Below are the code and all the weights of a small trained network. Each question names an input and a class and asks about switching units off, where a switched-off unit gives its printed mean instead of its output.

import numpy as np


def w(rows, s, z=0):
    codes = np.array(rows[::2]) - 128.0
    scale = np.full(codes.shape[1], s)
    scale[-1] = z or s
    return codes * scale


def f(y):
    return np.maximum(y, 0)


def log_softmax(a):
    a = a - a.max(-1, keepdims=True)
    return a - np.log(np.exp(a).sum(-1, keepdims=True))


def net(x, mask):
    res = np.array(x, float).reshape(1, 5) / 4 @ E
    y = f(res @ A[0][:, :-1].T + A[0][:, -1])
    res = res + np.where(mask, y, B[0][:, -1]) @ B[0][:, :-1]
    return log_softmax(res[-1] @ U[:, :-1].T + U[:, -1])


A, B = {}, {}
E = w([
[80,171,126,44,97,27,214,122,31,126],'x0',
[139,131,13,80,55,173,131,11,139,233],'x1',
[132,128,133,127,126,128,131,125,130,128],'x2',
[123,127,126,126,128,129,127,125,128,120],'x3',
[234,195,107,56,183,176,60,105,54,97],'x4',
],0.011)
A[0] = w([
[198,205,197,96,218,113,68,174,86,46,140],'neuron 1',
[62,81,72,136,44,142,148,57,172,197,141],'neuron 2',
[204,178,174,106,196,123,76,146,69,55,141],'neuron 3',
[154,102,145,196,144,230,40,123,227,130,243],'neuron 4',
[59,101,119,131,69,98,186,112,125,155,108],'neuron 5',
[206,181,59,60,143,182,96,50,88,179,37],'neuron 6',
[91,177,132,42,86,23,225,133,22,126,136],'neuron 7',
[164,81,116,204,159,209,44,135,214,134,237],'neuron 8',
[239,179,89,76,164,153,96,105,66,121,93],'neuron 9',
[83,183,130,30,94,2,238,122,15,126,150],'neuron 10',
[22,57,233,210,148,64,191,229,187,70,254],'neuron 11',
[160,137,140,135,165,171,64,123,131,104,105],'neuron 12',
[78,80,39,134,65,141,178,46,186,213,135],'neuron 13',
[65,69,79,150,61,108,155,61,182,195,132],'neuron 14',
[187,182,35,61,95,178,79,43,100,183,36],'neuron 15',
[223,174,170,95,179,144,83,168,60,54,126],'neuron 16',
[168,96,151,166,116,184,90,124,167,125,209],'neuron 17',
[170,166,108,106,132,162,88,65,124,138,160],'neuron 18',
],0.0091,0.0076)
B[0] = w([
[142,62,58,69,210,196,129,160,58,167,195],'neuron 1',
[138,178,111,117,118,166,202,103,179,207,194],'neuron 2',
[176,105,76,92,222,180,149,159,69,153,183],'neuron 3',
[241,159,153,239,135,177,164,239,219,137,216],'neuron 4',
[129,181,94,112,123,81,150,79,134,144,169],'neuron 5',
[110,131,201,188,67,19,44,140,139,40,185],'neuron 6',
[2,103,120,26,125,87,96,19,30,128,221],'neuron 7',
[240,121,136,233,145,168,164,226,188,123,213],'neuron 8',
[130,92,205,129,144,103,33,157,109,44,179],'neuron 9',
[11,100,114,25,104,83,79,18,17,138,235],'neuron 10',
[87,129,230,206,44,25,24,175,128,25,253],'neuron 11',
[165,105,106,161,146,118,153,179,100,100,154],'neuron 12',
[109,191,88,100,112,139,204,77,184,194,203],'neuron 13',
[131,175,95,122,136,185,210,119,186,192,188],'neuron 14',
[62,113,193,214,19,41,77,124,142,65,193],'neuron 15',
[161,84,59,79,204,203,138,164,70,168,184],'neuron 16',
[222,163,145,201,140,139,165,195,187,134,177],'neuron 17',
[130,74,141,189,87,116,108,163,111,117,168],'neuron 18',
],0.0094,0.026)
U = w([
[170,146,246,222,92,62,54,192,190,39,254],'0',
[43,113,215,132,63,18,44,93,72,47,148],'1',
[169,176,79,167,119,208,238,139,212,227,43],'2',
[75,171,29,40,115,115,217,29,120,225,73],'3',
[215,95,60,146,225,232,159,186,104,141,100],'4',
[89,89,66,2,229,192,105,103,46,148,59],'5',
],0.0088,0.0062)

Each question gives the input, the list of numbers given to net, and the class t.
The units are the neurons (one row each of A and B). Each row of codes is followed by its name. A weight is (code - 128) times the scale printed after its matrix; where a second scale follows, it is the last column's (A, B and U).
mask holds one flag per neuron, in row order. A switched-off neuron (its flag False) gives its mean, the last column of its row in B, instead of its output. The means were averaged over made-up inputs and are rounded, as every weight is.
A unit's drop is (log p(t) with every unit on - log p(t) with that unit switched off) / (log p(t) with every unit on - log p(t) with every unit switched off).
The circuit of an input: a set's keep is (log p(t) with only the set's units on - log p(t) with every unit switched off) / (log p(t) with every unit on - log p(t) with every unit switched off). Starting from the 12 units with the biggest drops (on a tie, the unit counted first), units are removed one at a time, each time the one whose removal leaves the highest keep (on an exact tie, the one counted first), for as long as the keep stays at least 0.8.
circuit, biggest first: the units of the circuit, biggest drop first
most important unit: the unit with the biggest drop
top k neurons: the k neurons with the biggest drops, biggest first
drop when u is switched off: that unit's drop, to one decimal
input [3,0,0,-1,2], class 5: circuit, biggest first => (neuron 11)
input [1,0,-5,-3,1], class 5: top 3 neurons => (neuron 11; neuron 15; neuron 6)
input [5,7,2,-3,0], class 3: top 3 neurons => (neuron 11; neuron 13; neuron 2)
input [-1,5,7,8,1], class 0: top 2 neurons => (neuron 15; neuron 6)
input [8,0,-7,-1,7], class 5: top 2 neurons => (neuron 11; neuron 16)
input [-2,8,0,-3,2], class 0: top 2 neurons => (neuron 6; neuron 15)
input [0,8,-8,-3,-5], class 2: top 2 neurons => (neuron 10; neuron 7)
input [-4,-8,0,-3,1], class 4: top 3 neurons => (neuron 1; neuron 16; neuron 3)
input [0,3,2,-1,2], class 0: top 2 neurons => (neuron 10; neuron 7)
input [-5,0,2,-4,5], class 4: top 2 neurons => (neuron 11; neuron 16)
input [0,-8,8,-2,7], class 4: drop when neuron 10 is switched off => 0.1
input [-5,-2,8,4,1], class 4: drop when neuron 6 is switched off => 0.1
input [0,7,3,-8,2], class 0: drop when neuron 7 is switched off => 0.8
input [3,-8,6,1,1], class 5: most important unit => neuron 1
